Each row has a name. Each question is about the rows just above it.

[  9 -84 -27  26 -67  12 -38  -8 -69]  (109)
[  9 -84 -27  26 -67  12 -11  -8 -30]  (3)
[-67  14  -3  39  21  27 -35 -45 -11]  (34)
[ 18 -84  -3  39  21  27 -35 -45 -11]  (134)
What are the next 3 entries after [-67  14  -3]? : [39 21 27]
[-67  14  -3  39  21  27 -35 -45 -11] is in which row? : (34)
Whose row is [  9 -84 -27  26 -67  12 -11  -8 -30]? : (3)

[  8  73  51  74 -77] -> (11)
[ -7 -21 -13  48  15] -> (50)
[ 21  59  39  52 -40] -> (89)
[ -7 -21 -13  -1  15] -> (44)
Where do [ -7 -21 -13  -1  15] appear? : (44)
Whose row is [ -7 -21 -13  48  15]? : (50)
Whose row is [  8  73  51  74 -77]? : (11)

[ 46 -54 -43 -22 -48  -8   0  12  31   3 -28  40  38   3  22  26  11] -> (75)
[ 13 -25  34  61 -25 -17  -8   1   0  34 -13 -13 -23  12  17  11 -31] -> (73)
[ 37 -17 -25 -25  61  34 -18  -8 -26  15 -43 -17   3  -9  -6 -24  -2] -> (110)
[ 12 -18 -48  13  20 -17   0  12 -21  38  -5  -7 -31  20 -49   3  68] -> (18)
The next 3 entries after [ 12 -18 -48  13]: : [ 20 -17   0]
What are the next 3 entries after [-25  34  61 -25 -17  -8]? : [ 1  0 34]
What are the next 3 entries after [-17 -25 -25  61  34]? : [-18  -8 -26]

[ -2 -23  -9   7  -6 -11  31  18 -11   4 -15  27  -4   6 -22  -3   3   1
  -5  23  -8  17 -23  -5] = (27)
[-11  30  18 -11   4 -15  27  -4   6 -22  -3  27  -4   6 -22  -3   3   1
  -5  23  -8  17   9  -5] = (115)
[ -5  -2  11  15  -5  -7 -10  12   6   0  -4   0   2   7   1 -10   3  21
 -18 -15   9   3  12 -16] = (128)
Which row holds [ -2 -23  -9   7  -6 -11  31  18 -11   4 -15  27  -4   6 -22  -3   3   1
  -5  23  -8  17 -23  -5]? : (27)
The next 3 entries after [  7  -6 -11]: : [ 31  18 -11]
What are the next 3 entries after [-11  31  18 -11   4 -15  27  -4   6 -22  -3]? : [ 3  1 -5]
The next 3 entries after [ -7 -10  12]: : [ 6  0 -4]
The next 3 entries after [12  6  0]: : [-4  0  2]
The next 3 entries after [ 27  -4   6 -22  -3  27  -4   6 -22  -3   3]: : [ 1 -5 23]
What are the next 3 entries after [ -2  11  15  -5  -7 -10]? : [12  6  0]

[ 38 -37  -1  14  71  16   4   5  17  19]  (15)
[-12   1 -27 -53   3 -45  -4  71   9 -34]  (39)
[-37  38  -1  14  54 -21  38 -13  32  48]  (51)
Give the next 3 entries after [-37  38  -1  14]. : [ 54 -21  38]
What are the next 3 entries after [  1 -27 -53   3 -45]? : [-4 71  9]

[ 31  21  24 -35 -25 -20  11  -9   0] = (40)
[ 31  21  24 -35 -25 -20   6  15  -8] = (79)
[ 21  24 -35  30  13  17 -84  35 -44] = (56)
[ 32  40 -41  13  30 -37  -3  43   0] = (16)
[ 43   1  13 -49 -14 -66  33  -5   5] = (67)
Where do [ 31  21  24 -35 -25 -20   6  15  -8] appear? : (79)
The next 3 entries after [-14 -66]: : [33 -5  5]
The next 3 entries after [13 30]: : [-37  -3  43]
The row with [ 31  21  24 -35 -25 -20  11  -9   0] is : (40)
What are the next 3 entries after [-41  13]? : [ 30 -37  -3]

